Below is a small trained network, with its code and all its weights. Each question gives an input and a class and asks what happens when units are switched off, that is, made to give their printed mean instead of their output.

import numpy as np


def w(rows, s, z=0):
    codes = np.array(rows[::2]) - 128.0
    scale = np.full(codes.shape[1], s)
    scale[-1] = z or s
    return codes * scale


def norm(h):
    return h / np.sqrt((h * h).mean(-1, keepdims=True) + 1e-5)


def f(y):
    return y / 2 * (1 + np.tanh(0.7978845608 * (y + 0.044715 * y**3)))


def log_softmax(a):
    a = a - a.max(-1, keepdims=True)
    return a - np.log(np.exp(a).sum(-1, keepdims=True))


def net(x, mask):
    res = np.array(x, float).reshape(1, 4) / 4 @ E
    u = 0
    for l in range(3):
        y = f(norm(res) @ A[l][:, :-1].T + A[l][:, -1])
        res = res + np.where(mask[u : u + 5], y, B[l][:, -1]) @ B[l][:, :-1]
        u += 5
    return log_softmax(norm(res)[-1] @ U[:, :-1].T + U[:, -1])


A, B = {}, {}
E = w([
[156,252,147,147,163,206,75,82,82],'x0',
[106,114,177,198,106,111,200,91,121],'x1',
[124,154,122,73,88,202,162,78,64],'x2',
[135,130,124,133,119,122,125,128,126],'x3',
],0.012)
A[0] = w([
[165,68,119,37,88,160,128,116,59,12],'L0N0',
[118,155,118,239,206,142,51,107,83,108],'L0N1',
[132,140,58,121,129,184,111,102,101,27],'L0N2',
[146,118,109,84,65,111,157,172,218,22],'L0N3',
[143,59,2,51,148,137,122,140,142,2],'L0N4',
],0.0072,0.0041)
B[0] = w([
[57,193,145,115,53,173,194,159,167,179],'L0N0',
[130,169,144,91,134,172,177,134,255,254],'L0N1',
[164,226,108,143,105,120,129,159,149,154],'L0N2',
[121,196,165,144,123,165,97,187,101,183],'L0N3',
[63,174,134,183,84,146,137,212,154,214],'L0N4',
],0.0098,0.004)
A[1] = w([
[147,149,141,40,160,137,12,205,137,254],'L1N0',
[133,148,58,19,119,130,128,167,147,95],'L1N1',
[117,61,100,172,167,102,113,158,163,143],'L1N2',
[177,172,117,103,110,197,132,67,91,32],'L1N3',
[57,93,98,70,71,128,161,128,72,89],'L1N4',
],0.011,0.0033)
B[1] = w([
[166,26,74,118,103,136,124,55,93,255],'L1N0',
[126,158,144,156,130,189,54,239,191,191],'L1N1',
[100,210,151,104,113,184,91,117,24,215],'L1N2',
[73,20,144,156,130,2,90,211,82,215],'L1N3',
[223,111,107,144,119,190,156,42,179,187],'L1N4',
],0.0089,0.0085)
A[2] = w([
[255,99,54,30,206,101,73,100,206,16],'L2N0',
[72,66,89,188,107,142,105,207,60,131],'L2N1',
[101,96,25,9,128,117,39,182,74,120],'L2N2',
[175,173,178,203,209,72,180,81,191,3],'L2N3',
[25,163,230,156,140,52,182,114,40,55],'L2N4',
],0.0075,0.0043)
B[2] = w([
[146,5,55,223,160,119,128,192,171,173],'L2N0',
[133,163,146,128,216,69,94,104,92,249],'L2N1',
[57,241,174,95,117,76,210,47,118,254],'L2N2',
[40,190,115,81,19,120,188,158,104,161],'L2N3',
[244,61,140,105,157,200,48,194,151,223],'L2N4',
],0.012,0.0081)
U = w([
[60,199,122,93,172,59,99,78,46,172],'0',
[75,187,137,125,70,177,178,188,180,166],'1',
[217,41,186,122,155,147,62,172,66,178],'2',
[160,51,122,127,99,151,226,4,111,5],'3',
[143,69,51,181,175,118,104,140,197,105],'4',
],0.019,0.0025)

Each question gives the input, the list of numbers given to net, and the class t.
The units are the neurons (one row each of A and B). Each row of codes is followed by its name. A weight is (code - 128) times the scale printed after its matrix; where a second scale follows, it is the last column's (A, B and U).
mask holds one flag per neuron, layer by layer. A switched-off neuron (its flag False) gives its mean, the last column of its row in B, instead of its output. The means were averaged over made-up inputs and are rounded, as every weight is.
A unit's drop is (log p(t) with every unit on - log p(t) with that unit switched off) / (log p(t) with every unit on - log p(t) with every unit switched off).
The circuit of an input: a set's keep is (log p(t) with only the set's units on - log p(t) with every unit switched off) / (log p(t) with every unit on - log p(t) with every unit switched off). Starting from the 12 units with the biggest drops (on a tie, the unit counted first), units are removed one at a time, each time the one whose removal leaves the highest keep (on an exact tie, the one counted first), for as long as the keep stays at least 0.8.
circuit, biggest first: the units of the circuit, biggest drop first
unit that matters most: the unit with the biggest drop
top k neurons: the k neurons with the biggest drops, biggest first
k most important neurons of layer l: the k neurons of layer l with the biggest drops, biggest first
drop when u is switched off: that unit's drop, to one decimal
input [-1,0,-5,1], class 0: unit that matters most	L1N2
input [3,-8,0,-7], class 4: circuit, biggest first	L2N0; L1N2
input [-1,-7,1,8], class 1: 2 most important neurons of layer 1	L1N3; L1N1
input [7,3,7,0], class 2: circuit, biggest first	L2N4; L1N3
input [1,3,5,7], class 2: top 2 neurons	L1N3; L1N0
input [7,-6,0,-5], class 4: top 4 neurons	L2N0; L1N2; L0N1; L1N0
input [1,5,7,5], class 2: 2 most important neurons of layer 1	L1N3; L1N0
input [8,-4,-1,4], class 4: top 2 neurons	L2N0; L0N1
input [2,4,0,-7], class 1: top 2 neurons	L0N1; L1N2
input [0,-6,-2,7], class 0: top 4 neurons	L2N2; L0N4; L1N4; L0N1
input [-8,7,-1,8], class 2: 2 most important neurons of layer 1	L1N2; L1N0
input [-4,0,-4,-2], class 0: drop when L2N2 is switched off	0.2
input [7,-2,-7,5], class 4: drop when L0N2 is switched off	0.0
input [-7,-8,5,4], class 1: unit that matters most	L0N4
input [-4,2,-5,-4], class 2: drop when L2N4 is switched off	1.2
input [5,-2,0,8], class 4: drop when L2N0 is switched off	1.4
